Below are the code and all the weights of a small trained network. Each question names an input and a class and asks about switching units off, where a switched-off unit gives its printed mean instead of its output.

import numpy as np


def w(rows, s, z=0):
    codes = np.array(rows[::2]) - 128.0
    scale = np.full(codes.shape[1], s)
    scale[-1] = z or s
    return codes * scale


def norm(h):
    return h / np.sqrt((h * h).mean(-1, keepdims=True) + 1e-5)


def f(y):
    return np.maximum(y, 0)


def log_softmax(a):
    a = a - a.max(-1, keepdims=True)
    return a - np.log(np.exp(a).sum(-1, keepdims=True))


def net(x, mask):
    res = np.array(x, float).reshape(1, 3) / 4 @ E
    u = 0
    for l in range(4):
        y = f(norm(res) @ A[l][:, :-1].T + A[l][:, -1])
        res = res + np.where(mask[u : u + 8], y, B[l][:, -1]) @ B[l][:, :-1]
        u += 8
    return log_softmax(norm(res)[-1] @ U[:, :-1].T + U[:, -1])


A, B = {}, {}
E = w([
[63,171,211,1,75],'x0',
[33,221,74,184,1],'x1',
[131,175,20,65,168],'x2',
],0.01)
A[0] = w([
[136,134,3,110,172,58],'0.n0',
[130,158,75,144,91,65],'0.n1',
[102,102,222,254,90,87],'0.n2',
[117,169,49,69,106,101],'0.n3',
[145,127,44,246,136,2],'0.n4',
[141,99,134,112,160,73],'0.n5',
[75,117,55,209,70,85],'0.n6',
[99,127,55,111,159,35],'0.n7',
],0.017,0.0072)
B[0] = w([
[201,122,56,131,72,237],'0.n0',
[119,180,161,118,219,183],'0.n1',
[234,118,104,140,4,254],'0.n2',
[189,132,116,85,64,230],'0.n3',
[46,19,108,138,123,237],'0.n4',
[130,195,131,154,154,166],'0.n5',
[114,236,166,158,172,248],'0.n6',
[161,132,84,80,113,169],'0.n7',
],0.028,0.0085)
A[1] = w([
[112,201,58,178,73,49],'1.n0',
[152,87,102,53,207,63],'1.n1',
[149,208,191,201,213,2],'1.n2',
[183,135,17,126,115,166],'1.n3',
[55,136,136,196,53,79],'1.n4',
[252,22,121,136,253,50],'1.n5',
[78,28,77,210,156,74],'1.n6',
[48,97,159,13,81,63],'1.n7',
],0.017,0.0023)
B[1] = w([
[101,165,153,67,204,216],'1.n0',
[111,204,79,91,43,157],'1.n1',
[221,150,203,66,162,172],'1.n2',
[213,140,122,19,167,253],'1.n3',
[114,144,173,42,110,168],'1.n4',
[56,251,153,219,154,197],'1.n5',
[72,2,144,85,239,167],'1.n6',
[69,57,97,102,77,161],'1.n7',
],0.021,0.014)
A[2] = w([
[83,65,63,183,160,107],'2.n0',
[105,29,169,139,251,138],'2.n1',
[100,98,99,160,142,45],'2.n2',
[92,124,176,37,134,120],'2.n3',
[67,124,107,131,126,3],'2.n4',
[51,89,76,134,114,51],'2.n5',
[10,73,95,86,61,60],'2.n6',
[75,208,124,173,180,162],'2.n7',
],0.017,0.0033)
B[2] = w([
[118,128,87,176,212,150],'2.n0',
[99,4,50,210,168,187],'2.n1',
[117,144,92,184,172,135],'2.n2',
[103,51,99,119,179,255],'2.n3',
[145,141,138,99,89,135],'2.n4',
[190,58,206,105,166,149],'2.n5',
[68,18,147,88,202,193],'2.n6',
[60,91,215,158,171,202],'2.n7',
],0.019,0.0088)
A[3] = w([
[14,102,189,46,30,185],'3.n0',
[79,220,181,143,171,90],'3.n1',
[184,38,170,72,172,255],'3.n2',
[167,96,172,188,126,84],'3.n3',
[124,90,134,162,129,79],'3.n4',
[179,172,174,120,165,102],'3.n5',
[165,79,252,225,44,155],'3.n6',
[152,88,170,85,191,159],'3.n7',
],0.022,0.003)
B[3] = w([
[90,119,51,147,222,201],'3.n0',
[89,147,160,164,173,204],'3.n1',
[186,109,153,210,84,252],'3.n2',
[130,142,96,79,174,145],'3.n3',
[160,106,122,139,179,140],'3.n4',
[108,106,186,132,120,207],'3.n5',
[149,182,29,1,145,178],'3.n6',
[140,137,108,199,98,214],'3.n7',
],0.034,0.017)
U = w([
[225,177,85,19,98,159],'0',
[127,46,82,186,179,150],'1',
[79,231,242,124,193,155],'2',
[189,116,199,157,87,200],'3',
[53,107,181,82,25,15],'4',
[49,88,202,87,8,2],'5',
],0.013,0.0088)

Each question gives the input, the list of numbers given to net, and the class t.
The units are the neurons (one row each of A and B). Each row of codes is followed by its name. A weight is (code - 128) times the scale printed after its matrix; where a second scale follows, it is the last column's (A, B and U).
mask holds one flag per neuron, layer by layer. A switched-off neuron (its flag False) gives its mean, the last column of its row in B, instead of its output. The means were averaged over made-up inputs and are rounded, as every weight is.
A unit's drop is (log p(t) with every unit on - log p(t) with that unit switched off) / (log p(t) with every unit on - log p(t) with every unit switched off).
The circuit of an input: a set's keep is (log p(t) with only the set's units on - log p(t) with every unit switched off) / (log p(t) with every unit on - log p(t) with every unit switched off). Starting from the 12 units with the biggest drops (on a tie, the unit counted first), units are removed one at a time, each time the one whose removal leaves the highest keep (on an exact tie, the one counted first), for as long as the keep stays at least 0.8.
units of the circuit, in order: the units of the circuit, biggest drop first
unit that matters most: the unit with the biggest drop
top k neurons: the k neurons with the biggest drops, biggest first
top k neurons in layer l: the k neurons of layer l with the biggest drops, biggest first
input [-4,3,5], class 0: units of the circuit, in order : 0.n3; 0.n7
input [7,1,6], class 1: units of the circuit, in order : 3.n0; 0.n6
input [8,2,-5], class 1: unit that matters most : 3.n0
input [-1,6,5], class 2: top 3 neurons in layer 0 : 0.n6; 0.n1; 0.n2
input [8,-8,-8], class 0: top 4 neurons : 0.n4; 1.n0; 1.n6; 1.n3
input [1,-5,0], class 2: units of the circuit, in order : 1.n5; 0.n2
input [-4,4,4], class 0: top 3 neurons : 0.n0; 1.n3; 0.n3
input [3,6,-6], class 0: top 2 neurons : 0.n2; 1.n5
input [0,4,3], class 2: top 2 neurons : 0.n6; 0.n2
input [7,0,-8], class 0: units of the circuit, in order : 0.n2; 3.n6
input [8,2,7], class 1: top 3 neurons : 0.n2; 0.n0; 1.n7
input [4,5,-4], class 2: top 4 neurons : 0.n4; 0.n0; 1.n0; 0.n3
input [5,7,5], class 2: top 2 neurons : 0.n4; 0.n2
input [-4,6,1], class 2: units of the circuit, in order : 0.n6
input [8,-7,-7], class 1: top 2 neurons : 0.n0; 0.n6
input [7,2,-5], class 1: top 2 neurons : 0.n0; 3.n0
input [6,2,3], class 1: top 2 neurons : 0.n2; 0.n0
input [-6,-7,8], class 0: top 2 neurons : 0.n0; 1.n3
input [5,6,-6], class 0: top 3 neurons in layer 0 : 0.n2; 0.n4; 0.n1
input [-1,7,-1], class 2: unit that matters most : 0.n6
input [8,8,-2], class 1: top 2 neurons in layer 0 : 0.n0; 0.n5
